Here is a tiny trained network, its code and every weight. The questions are about switching its units off for an input and a class, where a switched-off unit gives its printed mean instead of its output.

import numpy as np


def w(rows, s, z=0):
    codes = np.array(rows[::2]) - 128.0
    scale = np.full(codes.shape[1], s)
    scale[-1] = z or s
    return codes * scale


def norm(h):
    return h / np.sqrt((h * h).mean(-1, keepdims=True) + 1e-5)


def f(y):
    return np.maximum(y, 0)


def log_softmax(a):
    a = a - a.max(-1, keepdims=True)
    return a - np.log(np.exp(a).sum(-1, keepdims=True))


def net(x, mask):
    res = np.array(x, float).reshape(1, 3) / 4 @ E
    u = 0
    for l in range(3):
        y = f(norm(res) @ A[l][:, :-1].T + A[l][:, -1])
        res = res + np.where(mask[u : u + 12], y, B[l][:, -1]) @ B[l][:, :-1]
        u += 12
    return log_softmax(norm(res)[-1] @ U[:, :-1].T + U[:, -1])


A, B = {}, {}
E = w([
[113,146,201],'x0',
[169,2,103],'x1',
[252,184,143],'x2',
],0.0082)
A[0] = w([
[114,45,113,110],'0.n1',
[180,112,153,120],'0.n2',
[60,83,235,54],'0.n3',
[67,118,21,108],'0.n4',
[67,170,144,115],'0.n5',
[67,53,115,127],'0.n6',
[80,150,107,22],'0.n7',
[107,112,128,128],'0.n8',
[45,68,220,65],'0.n9',
[93,148,3,90],'0.n10',
[74,216,40,2],'0.n11',
[86,105,101,52],'0.n12',
],0.011,0.0021)
B[0] = w([
[152,62,196,231],'0.n1',
[81,139,99,183],'0.n2',
[147,183,70,230],'0.n3',
[92,201,116,232],'0.n4',
[151,44,148,201],'0.n5',
[99,186,174,254],'0.n6',
[131,70,117,162],'0.n7',
[117,130,138,162],'0.n8',
[84,129,73,251],'0.n9',
[125,189,62,209],'0.n10',
[108,158,248,198],'0.n11',
[100,150,130,178],'0.n12',
],0.019,0.005)
A[1] = w([
[102,64,180,250],'1.n1',
[105,76,59,54],'1.n2',
[116,45,194,113],'1.n3',
[115,84,250,126],'1.n4',
[156,133,149,17],'1.n5',
[171,140,159,105],'1.n6',
[169,132,135,124],'1.n7',
[61,184,102,134],'1.n8',
[153,119,156,99],'1.n9',
[126,180,178,63],'1.n10',
[233,137,148,108],'1.n11',
[101,152,154,90],'1.n12',
],0.013,0.0014)
B[1] = w([
[198,81,153,175],'1.n1',
[175,190,170,148],'1.n2',
[208,57,154,170],'1.n3',
[153,86,194,198],'1.n4',
[79,138,151,140],'1.n5',
[73,95,81,158],'1.n6',
[94,131,104,149],'1.n7',
[224,118,104,255],'1.n8',
[126,107,117,144],'1.n9',
[147,59,130,198],'1.n10',
[7,137,68,181],'1.n11',
[139,101,111,184],'1.n12',
],0.013,0.0079)
A[2] = w([
[95,164,86,89],'2.n1',
[164,141,141,69],'2.n2',
[88,94,119,165],'2.n3',
[133,103,86,186],'2.n4',
[228,166,94,255],'2.n5',
[80,91,99,111],'2.n6',
[107,166,176,127],'2.n7',
[113,88,104,143],'2.n8',
[190,177,89,192],'2.n9',
[246,195,127,98],'2.n10',
[149,158,196,190],'2.n11',
[148,72,153,158],'2.n12',
],0.014,0.0019)
B[2] = w([
[85,106,56,254],'2.n1',
[93,153,98,151],'2.n2',
[105,186,144,185],'2.n3',
[173,124,167,184],'2.n4',
[86,199,246,242],'2.n5',
[138,191,152,197],'2.n6',
[189,54,98,176],'2.n7',
[120,116,165,170],'2.n8',
[64,93,232,232],'2.n9',
[10,156,250,226],'2.n10',
[201,96,214,196],'2.n11',
[195,141,169,209],'2.n12',
],0.014,0.0053)
U = w([
[199,63,216,207],'0',
[14,176,41,193],'1',
[59,153,194,205],'2',
[118,114,177,115],'3',
[194,96,2,37],'4',
[138,67,75,9],'5',
[179,81,47,2],'6',
[170,78,60,2],'7',
],0.013,0.0061)

Each question gives the input, the list of numbers given to net, and the class t.
The units are the neurons (one row each of A and B). Each row of codes is followed by its name. A weight is (code - 128) times the scale printed after its matrix; where a second scale follows, it is the last column's (A, B and U).
mask holds one flag per neuron, layer by layer. A switched-off neuron (its flag False) gives its mean, the last column of its row in B, instead of its output. The means were averaged over made-up inputs and are rounded, as every weight is.
A unit's drop is (log p(t) with every unit on - log p(t) with that unit switched off) / (log p(t) with every unit on - log p(t) with every unit switched off).
most important unit: the unit with the biggest drop
top k neurons: the k neurons with the biggest drops, biggest first
k most important neurons of layer l: the k neurons of layer l with the biggest drops, biggest first
drop when u is switched off: that unit's drop, to one decimal
input [4,4,7], class 1: top neuron	(0.n1)
input [-6,-6,8], class 1: top 2 neurons	(0.n6; 1.n11)
input [6,-7,-3], class 0: top 2 neurons	(0.n5; 0.n10)
input [-7,6,0], class 2: 4 most important neurons of layer 0	(0.n11; 0.n10; 0.n5; 0.n4)
input [-7,-8,-7], class 0: top 3 neurons	(0.n11; 0.n9; 0.n5)
input [2,0,4], class 1: 4 most important neurons of layer 0	(0.n11; 0.n1; 0.n12; 0.n6)
input [6,6,-8], class 1: top 2 neurons	(0.n9; 0.n3)
input [-5,3,3], class 2: 3 most important neurons of layer 0	(0.n11; 0.n2; 0.n6)
input [5,-4,7], class 1: top 3 neurons	(0.n6; 1.n11; 0.n11)
input [3,-5,4], class 0: 2 most important neurons of layer 2	(2.n10; 2.n5)
input [3,-4,-6], class 1: top 3 neurons	(0.n9; 0.n3; 0.n1)
input [-8,3,6], class 2: top 2 neurons	(0.n11; 0.n6)
input [-7,-6,8], class 1: 3 most important neurons of layer 2	(2.n1; 2.n11; 2.n12)
input [-8,5,-1], class 2: most important unit	0.n10
input [-6,-8,-6], class 0: top 2 neurons	(0.n11; 0.n5)
input [1,5,7], class 1: top 3 neurons	(0.n1; 0.n9; 1.n11)
input [2,-2,-5], class 1: 3 most important neurons of layer 0	(0.n9; 0.n6; 0.n3)
input [-7,-8,-2], class 0: drop when 0.n3 is switched off	0.2
input [-4,-7,4], class 0: drop when 0.n11 is switched off	4.0
input [0,-6,4], class 0: drop when 0.n11 is switched off	0.9
